Below is a small trained network, with its code and all its weights. Each question gives an input and a class and asks what happens when units are switched off, that is, made to give their printed mean instead of their output.

import numpy as np


def w(rows, s, z=0):
    codes = np.array(rows[::2]) - 128.0
    scale = np.full(codes.shape[1], s)
    scale[-1] = z or s
    return codes * scale


def f(y):
    return np.maximum(y, 0)


def log_softmax(a):
    a = a - a.max(-1, keepdims=True)
    return a - np.log(np.exp(a).sum(-1, keepdims=True))


def net(x, mask):
    res = np.array(x, float).reshape(1, 5) / 4 @ E
    y = f(res @ A[0][:, :-1].T + A[0][:, -1])
    res = res + np.where(mask, y, B[0][:, -1]) @ B[0][:, :-1]
    return log_softmax(res[-1] @ U[:, :-1].T + U[:, -1])


A, B = {}, {}
E = w([
[187,96,203],'x0',
[25,254,175],'x1',
[102,28,111],'x2',
[251,149,48],'x3',
[107,141,89],'x4',
],0.0085)
A[0] = w([
[86,92,169,85],'N1',
[73,209,71,93],'N2',
[95,81,151,228],'N3',
[126,64,126,223],'N4',
[116,137,74,187],'N5',
[147,216,71,111],'N6',
[246,216,130,56],'N7',
[92,174,99,115],'N8',
[62,127,149,150],'N9',
[146,83,197,253],'N10',
[92,107,252,45],'N11',
[34,206,62,54],'N12',
],0.013,0.0039)
B[0] = w([
[80,139,120,176],'N1',
[165,46,169,237],'N2',
[98,139,82,193],'N3',
[174,128,74,196],'N4',
[174,118,112,178],'N5',
[175,138,168,220],'N6',
[184,226,146,236],'N7',
[149,78,141,194],'N8',
[104,104,119,204],'N9',
[96,179,76,211],'N10',
[31,165,108,215],'N11',
[129,5,162,254],'N12',
],0.025,0.0095)
U = w([
[100,116,115,229],'0',
[29,134,180,1],'1',
[126,195,246,114],'2',
[94,72,214,115],'3',
[130,107,119,176],'4',
],0.011,0.0034)

Each question gives the input, the list of numbers given to net, and the class t.
The units are the neurons (one row each of A and B). Each row of codes is followed by its name. A weight is (code - 128) times the scale printed after its matrix; where a second scale follows, it is the last column's (A, B and U).
mask holds one flag per neuron, in row order. A switched-off neuron (its flag False) gives its mean, the last column of its row in B, instead of its output. The means were averaged over made-up inputs and are rounded, as every weight is.
A unit's drop is (log p(t) with every unit on - log p(t) with that unit switched off) / (log p(t) with every unit on - log p(t) with every unit switched off).
The circuit of an input: a set's keep is (log p(t) with only the set's units on - log p(t) with every unit switched off) / (log p(t) with every unit on - log p(t) with every unit switched off). Starting from all 12 units, units are removed one at a time, each time the one whose removal leaves the highest keep (on an exact tie, the one counted first), for as long as the keep stays at least 0.8.
units of the circuit, in order: the units of the circuit, biggest drop first
most important unit: the unit with the biggest drop
top k neurons: the k neurons with the biggest drops, biggest first
drop when u is switched off: that unit's drop, to one decimal
input [6,-8,2,2,0], class 0: most important unit => N10
input [4,3,6,8,2], class 2: units of the circuit, in order => (N12; N7)
input [-6,7,-7,8,4], class 3: top 2 neurons => (N12; N2)
input [-5,-7,0,8,6], class 2: units of the circuit, in order => (N7; N12)
input [-2,3,0,3,-2], class 3: units of the circuit, in order => (N10; N4)
input [7,-5,4,1,4], class 0: units of the circuit, in order => (N10; N2)
input [5,-6,1,0,1], class 0: top 2 neurons => (N10; N2)
input [0,3,-1,5,7], class 2: top 3 neurons => (N7; N6; N9)
input [6,6,-6,-6,2], class 1: drop when N11 is switched off => 1.4
input [-6,3,7,0,1], class 3: drop when N12 is switched off => 0.1
input [-5,-5,1,-7,-1], class 0: drop when N4 is switched off => 0.4
input [-7,0,-3,3,6], class 3: drop when N1 is switched off => 0.0
